Below is a small trained network, with its code and all its weights. Each question gives an input and a target symbol and asks what happens when units are switched off, that is, made to give their printed mean instead of their output.

import numpy as np


def w(rows, s, z=0):
    codes = np.array(rows[::2]) - 128.0
    scale = np.full(codes.shape[1], s)
    scale[-1] = z or s
    return codes * scale


def f(y):
    return np.maximum(y, 0)


def softmax(a):
    e = np.exp(a - a.max(-1, keepdims=True))
    return e / e.sum(-1, keepdims=True)


def log_softmax(a):
    a = a - a.max(-1, keepdims=True)
    return a - np.log(np.exp(a).sum(-1, keepdims=True))


def net(x, mask):
    ids = ['ΔΘΨΩαβγζηλμξπσ'.index(c) for c in x.split()]
    T = len(ids)
    res = E[ids] + P[:T]
    r = res
    for j in range(2):
        rows = slice(4 * j, 4 * j + 4)
        q, k, v = (r @ M[0][rows].T for M in (Q, K, V))
        z = softmax(np.where(np.tri(T) > 0, q @ k.T / 4**0.5, -1e9)) @ v
        o = O[0][rows]
        res = res + np.where(mask[j], z, o[:, -1]) @ o[:, :-1]
    y = f(res @ A[0][:, :-1].T + A[0][:, -1])
    res = res + np.where(mask[2:6], y, B[0][:, -1]) @ B[0][:, :-1]
    return log_softmax(res[-1] @ U[:, :-1].T + U[:, -1])


Q, K, V, O, A, B = {}, {}, {}, {}, {}, {}
E = w([
[31,129,136,72,142,94,82,202,54,191,114,125],'Δ',
[164,160,112,107,131,95,152,140,239,89,160,101],'Θ',
[105,140,119,116,177,62,92,138,96,154,235,178],'Ψ',
[177,197,147,140,146,165,247,63,160,67,121,86],'Ω',
[91,163,142,60,51,163,123,193,160,164,124,94],'α',
[85,70,136,167,145,162,135,165,190,118,182,154],'β',
[140,102,147,203,87,192,89,157,123,162,237,54],'γ',
[184,120,110,223,166,100,165,84,127,73,166,145],'ζ',
[75,74,193,128,220,180,113,144,133,118,165,156],'η',
[139,121,86,128,109,107,220,115,141,172,93,188],'λ',
[112,113,147,166,94,214,168,152,160,128,115,53],'μ',
[161,112,165,67,123,153,53,123,114,112,119,199],'ξ',
[160,110,132,156,154,102,180,120,145,116,18,47],'π',
[100,188,99,182,154,118,81,159,151,19,102,123],'σ',
],0.016)
P = w([
[194,198,118,229,191,207,129,223,109,203,91,215],'0',
[79,205,189,163,168,69,102,117,158,233,74,134],'1',
[212,109,241,96,165,51,159,231,100,69,172,141],'2',
[140,129,29,97,168,210,147,145,108,157,145,117],'3',
[77,158,176,185,144,58,91,92,160,201,77,132],'4',
[149,83,213,113,141,85,177,198,100,30,155,143],'5',
[133,108,22,75,164,194,128,119,117,136,129,115],'6',
[64,142,167,182,128,51,98,74,174,191,68,121],'7',
[137,70,190,106,106,75,184,174,88,14,151,134],'8',
[113,94,24,63,151,190,117,102,108,126,123,102],'9',
[34,121,170,179,116,57,115,64,182,195,86,93],'10',
[108,62,183,88,81,84,199,152,64,7,152,120],'11',
[85,84,42,50,138,180,107,74,106,118,121,84],'12',
],0.011)
Q[0] = w([
[134,170,78,105,116,145,97,140,157,116,99,152],'head 0',
[131,131,94,113,177,111,146,162,66,87,85,133],'head 0',
[150,123,121,78,179,127,159,164,126,93,122,153],'head 0',
[183,96,5,80,136,224,144,168,83,91,161,111],'head 0',
[182,178,159,181,110,137,151,95,124,69,168,142],'head 1',
[134,133,190,109,94,147,107,178,132,89,85,91],'head 1',
[59,161,238,176,116,51,94,113,131,133,152,169],'head 1',
[179,88,37,66,187,183,117,205,88,78,195,126],'head 1',
],0.011)
K[0] = w([
[114,105,140,106,93,153,120,116,137,85,122,146],'head 0',
[103,72,124,105,113,80,197,88,56,73,135,134],'head 0',
[57,120,68,93,152,55,136,131,124,59,105,113],'head 0',
[62,47,108,68,58,117,103,2,127,84,172,51],'head 0',
[157,189,97,189,104,131,129,69,118,89,133,135],'head 1',
[87,160,121,132,96,166,70,176,168,86,68,56],'head 1',
[144,212,103,202,162,148,66,227,125,129,130,193],'head 1',
[42,20,92,66,73,89,82,18,163,101,182,89],'head 1',
],0.0094)
V[0] = w([
[125,129,145,82,220,89,125,66,75,149,41,166],'head 0',
[102,125,123,205,204,135,103,77,98,55,107,127],'head 0',
[114,50,128,191,168,106,133,167,69,182,136,99],'head 0',
[234,85,209,123,107,199,197,93,57,158,128,175],'head 0',
[100,112,77,137,51,127,107,144,56,200,86,213],'head 1',
[95,119,153,104,136,121,85,166,167,108,227,221],'head 1',
[196,177,96,140,123,66,106,98,97,136,220,171],'head 1',
[154,141,204,116,86,175,1,153,82,91,152,91],'head 1',
],0.0098)
O[0] = w([
[254,165,152,129,139,147,147,107,75,153,116,96,109],'head 0',
[124,74,118,181,155,131,159,97,47,141,83,129,255],'head 0',
[146,83,74,102,164,77,117,158,98,102,172,51,220],'head 0',
[144,94,148,64,165,200,111,147,141,108,153,127,108],'head 0',
[140,163,55,124,99,139,96,174,111,104,125,165,166],'head 1',
[155,114,131,114,52,116,136,104,113,111,195,129,171],'head 1',
[84,86,99,74,114,144,99,64,97,110,127,162,149],'head 1',
[174,58,110,141,121,152,120,134,149,188,184,134,78],'head 1',
],0.014,0.0048)
A[0] = w([
[107,121,2,129,162,157,79,126,126,113,87,100,111],'neuron 0',
[98,103,38,109,70,119,110,141,144,112,169,138,4],'neuron 1',
[144,140,144,109,102,232,131,92,157,160,125,88,255],'neuron 2',
[69,185,142,126,128,167,92,46,186,160,141,152,26],'neuron 3',
],0.0086,0.00054)
B[0] = w([
[172,172,117,99,167,120,196,17,194,122,254,114,250],'neuron 0',
[221,105,132,199,138,152,87,116,115,39,24,70,217],'neuron 1',
[118,84,65,119,131,226,152,207,125,162,111,206,145],'neuron 2',
[140,65,131,15,57,47,37,74,176,167,72,125,150],'neuron 3',
],0.0087,0.013)
U = w([
[171,150,104,145,115,96,128,116,141,186,163,98,74],'Δ',
[135,122,155,120,115,86,118,93,150,168,147,125,104],'Θ',
[142,132,134,132,100,141,114,88,82,117,102,102,2],'Ψ',
[116,123,154,128,144,155,106,115,111,136,90,121,99],'Ω',
[134,134,111,156,127,101,99,167,156,123,97,148,86],'α',
[91,106,156,153,121,79,157,233,78,2,90,150,168],'β',
[122,81,92,135,151,106,135,132,156,126,134,121,7],'γ',
[104,105,121,107,150,132,146,78,112,175,178,106,79],'ζ',
[181,77,232,108,97,78,212,150,124,152,201,118,242],'η',
[103,184,144,121,115,155,123,122,120,116,152,116,198],'λ',
[83,110,91,139,162,95,139,182,167,158,174,142,137],'μ',
[154,121,138,144,111,161,124,113,135,164,149,151,154],'ξ',
[140,141,146,146,181,104,115,125,126,161,119,103,41],'π',
[87,154,55,199,121,143,104,83,124,197,114,122,211],'σ',
],0.0073,0.0059)

Each question gives the input, a string of symbols that net reads in full, and the target symbol t.
The units are the heads (4 rows each of Q, K, V and O) and the neurons (one row each of A and B). Each row of codes is followed by its name. A weight is (code - 128) times the scale printed after its matrix; where a second scale follows, it is the last column's (O, A, B and U).
mask holds one flag per unit, heads first, then neurons. A switched-off unit (its flag False) gives its mean, the last column of its rows in O or B, instead of its output. The means were averaged over made-up inputs and are rounded, as every weight is.
A unit's drop is (log p(t) with every unit on - log p(t) with that unit switched off) / (log p(t) with every unit on - log p(t) with every unit switched off).
The circuit of an input: a set's keep is (log p(t) with only the set's units on - log p(t) with every unit switched off) / (log p(t) with every unit on - log p(t) with every unit switched off). Starting from all 6 units, units are removed one at a time, each time the one whose removal leaves the highest keep (on an exact tie, the one counted first), for as long as the keep stays at least 0.8.
circuit, biggest first: the units of the circuit, biggest drop first
unit that matters most: the unit with the biggest drop
top k neurons: the k neurons with the biggest drops, biggest first
heads that matter: for each layer, one digit per head in row order, 1 if its drop is at least 0.15 and else 0, layers parted by /
input ζ σ μ μ λ μ μ, target μ: top neuron : (neuron 1)
input α σ ζ Ψ σ η σ Δ, target α: heads that matter : 11
input Θ π π λ σ π π π, target Θ: circuit, biggest first : (head 0; neuron 3; head 1)
input Δ β α π γ γ σ Ω Θ λ σ ζ σ, target ζ: top 2 neurons : (neuron 0; neuron 1)
input Θ ζ ξ ζ Ψ Θ α Δ ζ Ω, target Ω: circuit, biggest first : (head 1; head 0; neuron 0)
input Ψ λ α ξ σ, target Ψ: circuit, biggest first : (head 1; neuron 1)
input π Ψ π γ σ Θ σ μ, target π: circuit, biggest first : (head 1; head 0)
input Θ Δ η Δ β Δ γ σ ζ Δ γ, target Θ: circuit, biggest first : (neuron 3; head 0)
input Ψ Δ σ λ π σ σ Δ, target Ψ: heads that matter : 01
input σ Θ λ σ Ψ, target σ: heads that matter : 10
input μ γ σ η σ Δ, target η: heads that matter : 01
input Δ σ σ σ λ σ α, target α: heads that matter : 10
input ζ σ ζ λ α λ, target β: top 2 neurons : (neuron 0; neuron 3)
input σ λ Ψ σ π, target σ: circuit, biggest first : (head 0)
input γ Θ σ σ λ λ Δ ζ σ Δ Θ, target γ: heads that matter : 10
input π ξ Δ σ Δ λ ζ, target ζ: heads that matter : 01
input σ λ μ σ λ σ π, target π: heads that matter : 01
input Δ Θ λ ξ, target ξ: circuit, biggest first : (head 0; neuron 2)
input Δ γ η λ β Δ σ λ, target Δ: heads that matter : 11
input σ ζ Ω σ σ σ σ σ β σ Δ, target σ: heads that matter : 10
input γ λ π γ γ η σ η ζ Δ Δ, target γ: unit that matters most : neuron 1
